Below are the code and all the weights of a small trained network. Each question names an input and a target symbol and asks about switching units off, where a switched-off unit gives its printed mean instead of its output.

import numpy as np


def w(rows, s, z=0):
    codes = np.array(rows[::2]) - 128.0
    scale = np.full(codes.shape[1], s)
    scale[-1] = z or s
    return codes * scale


def norm(h):
    return h / np.sqrt((h * h).mean(-1, keepdims=True) + 1e-5)


def softmax(a):
    e = np.exp(a - a.max(-1, keepdims=True))
    return e / e.sum(-1, keepdims=True)


def log_softmax(a):
    a = a - a.max(-1, keepdims=True)
    return a - np.log(np.exp(a).sum(-1, keepdims=True))


def net(x, mask):
    ids = ['εηλμξστφ'.index(c) for c in x.split()]
    T = len(ids)
    res = E[ids] + P[:T]
    u = 0
    for l in range(3):
        r = norm(res)
        for j in range(2):
            rows = slice(3 * j, 3 * j + 3)
            q, k, v = (r @ M[l][rows].T for M in (Q, K, V))
            z = softmax(np.where(np.tri(T) > 0, q @ k.T / 3**0.5, -1e9)) @ v
            o = O[l][rows]
            res = res + np.where(mask[u + j], z, o[:, -1]) @ o[:, :-1]
        u += 2
    return log_softmax(norm(res)[-1] @ U[:, :-1].T + U[:, -1])


Q, K, V, O = {}, {}, {}, {}
E = w([
[123,133,58],'ε',
[220,62,226],'η',
[130,139,90],'λ',
[86,149,1],'μ',
[106,168,24],'ξ',
[56,109,136],'σ',
[162,13,153],'τ',
[34,113,151],'φ',
],0.0075)
P = w([
[148,104,184],'0',
[60,150,55],'1',
[124,170,137],'2',
[41,115,2],'3',
[135,171,145],'4',
[45,97,12],'5',
[154,186,154],'6',
[59,80,28],'7',
[120,195,182],'8',
],0.009)
Q[0] = w([
[206,160,3],'0.h1',
[20,125,160],'0.h1',
[208,145,173],'0.h1',
[158,166,165],'0.h2',
[23,146,172],'0.h2',
[254,248,174],'0.h2',
],0.0059)
K[0] = w([
[89,172,167],'0.h1',
[239,101,102],'0.h1',
[11,65,121],'0.h1',
[103,78,78],'0.h2',
[138,168,124],'0.h2',
[27,1,75],'0.h2',
],0.0075)
V[0] = w([
[118,134,156],'0.h1',
[212,147,127],'0.h1',
[217,114,103],'0.h1',
[67,169,134],'0.h2',
[179,182,81],'0.h2',
[88,127,252],'0.h2',
],0.019)
O[0] = w([
[41,167,101,96],'0.h1',
[206,155,36,41],'0.h1',
[197,105,55,79],'0.h1',
[91,174,247,192],'0.h2',
[252,181,117,129],'0.h2',
[1,200,109,4],'0.h2',
],0.0086,0.0043)
Q[1] = w([
[60,2,122],'1.h1',
[86,78,133],'1.h1',
[124,211,143],'1.h1',
[124,59,163],'1.h2',
[145,130,105],'1.h2',
[157,104,77],'1.h2',
],0.015)
K[1] = w([
[167,208,37],'1.h1',
[144,164,83],'1.h1',
[219,161,254],'1.h1',
[157,159,200],'1.h2',
[103,135,92],'1.h2',
[99,38,187],'1.h2',
],0.0099)
V[1] = w([
[216,188,125],'1.h1',
[129,188,69],'1.h1',
[128,202,84],'1.h1',
[132,221,64],'1.h2',
[38,65,186],'1.h2',
[173,254,235],'1.h2',
],0.0065)
O[1] = w([
[19,170,116,58],'1.h1',
[108,131,96,127],'1.h1',
[68,122,14,110],'1.h1',
[225,255,230,91],'1.h2',
[204,100,121,163],'1.h2',
[99,248,39,7],'1.h2',
],0.0063,0.0018)
Q[2] = w([
[99,121,173],'2.h1',
[79,131,108],'2.h1',
[63,155,110],'2.h1',
[99,86,109],'2.h2',
[174,47,189],'2.h2',
[152,117,10],'2.h2',
],0.012)
K[2] = w([
[164,163,151],'2.h1',
[93,32,157],'2.h1',
[75,104,46],'2.h1',
[167,88,103],'2.h2',
[101,86,199],'2.h2',
[110,74,2],'2.h2',
],0.0082)
V[2] = w([
[115,117,162],'2.h1',
[173,42,78],'2.h1',
[160,254,197],'2.h1',
[182,120,125],'2.h2',
[46,100,75],'2.h2',
[143,105,78],'2.h2',
],0.011)
O[2] = w([
[67,174,3,143],'2.h1',
[89,140,213,231],'2.h1',
[157,85,141,2],'2.h1',
[59,130,100,123],'2.h2',
[245,107,184,140],'2.h2',
[87,139,122,116],'2.h2',
],0.0059,0.0035)
U = w([
[192,67,118,33],'ε',
[115,145,83,192],'η',
[218,192,162,239],'λ',
[135,22,205,80],'μ',
[211,65,167,83],'ξ',
[56,171,246,163],'σ',
[92,14,123,1],'τ',
[53,162,203,162],'φ',
],0.011,0.005)

Each question gives the input, a string of symbols that net reads in full, and the target symbol t.
The units are the heads (3 rows each of Q, K, V and O). Each row of codes is followed by its name. A weight is (code - 128) times the scale printed after its matrix; where a second scale follows, it is the last column's (O and U).
mask holds one flag per head, layer by layer. A switched-off head (its flag False) gives its mean, the last column of its rows in O, instead of its output. The means were averaged over made-up inputs and are rounded, as every weight is.
A unit's drop is (log p(t) with every unit on - log p(t) with that unit switched off) / (log p(t) with every unit on - log p(t) with every unit switched off).
The circuit of an input: a set's keep is (log p(t) with only the set's units on - log p(t) with every unit switched off) / (log p(t) with every unit on - log p(t) with every unit switched off). Starting from all 6 units, units are removed one at a time, each time the one whose removal leaves the highest keep (on an exact tie, the one counted first), for as long as the keep stays at least 0.8.
units of the circuit, in order: the units of the circuit, biggest drop first
which heads matter: for each layer, one digit per head in row order, 1 if its drop is at least 0.15 and else 0, layers parted by /
input ξ ε τ σ μ ε λ ξ, target λ: units of the circuit, in order : (0.h2)
input σ λ ε ε λ σ, target λ: which heads matter : 01 / 00 / 00
input λ ε φ σ φ σ ξ φ, target ξ: which heads matter : 01 / 00 / 01
input η φ τ σ η φ, target η: which heads matter : 11 / 00 / 00
input ξ ξ η σ ε τ ε, target μ: units of the circuit, in order : (0.h2, 2.h2, 1.h2)
input σ λ λ μ, target λ: which heads matter : 01 / 00 / 00
input η ξ σ μ, target σ: which heads matter : 11 / 01 / 00
input ξ τ μ ξ, target ξ: which heads matter : 01 / 00 / 00
input σ ξ μ ε σ ξ, target σ: which heads matter : 11 / 00 / 00
input ε μ λ σ η φ, target η: units of the circuit, in order : (0.h1, 0.h2)
input φ λ φ λ, target φ: which heads matter : 01 / 00 / 00
input ξ λ ε φ σ φ ξ ξ, target ξ: which heads matter : 11 / 10 / 10
input η μ φ ε, target φ: units of the circuit, in order : (0.h1, 1.h2)
input ξ η λ σ, target λ: which heads matter : 11 / 00 / 00
input σ η λ ξ, target λ: which heads matter : 01 / 01 / 00
input η ε λ φ τ, target σ: units of the circuit, in order : (0.h1, 1.h2)
input φ η ξ φ ξ λ, target ξ: units of the circuit, in order : (0.h2)
input ε η σ τ μ ξ, target μ: units of the circuit, in order : (0.h2, 1.h2)
input ξ λ τ η λ ε σ ε, target σ: units of the circuit, in order : (0.h2, 2.h1, 1.h2)
input σ η μ φ, target μ: units of the circuit, in order : (0.h2, 2.h2)
input σ φ η, target σ: units of the circuit, in order : (0.h2)
input ξ ε ε μ φ ε, target φ: units of the circuit, in order : (2.h2, 1.h2, 1.h1, 0.h2)
input μ λ σ τ, target σ: which heads matter : 01 / 00 / 00
input τ μ μ ξ, target μ: units of the circuit, in order : (1.h2, 2.h1, 0.h2)
input η μ τ σ σ ξ, target σ: units of the circuit, in order : (0.h1, 2.h1)
input ε φ φ η ε λ φ ξ, target φ: which heads matter : 00 / 00 / 00
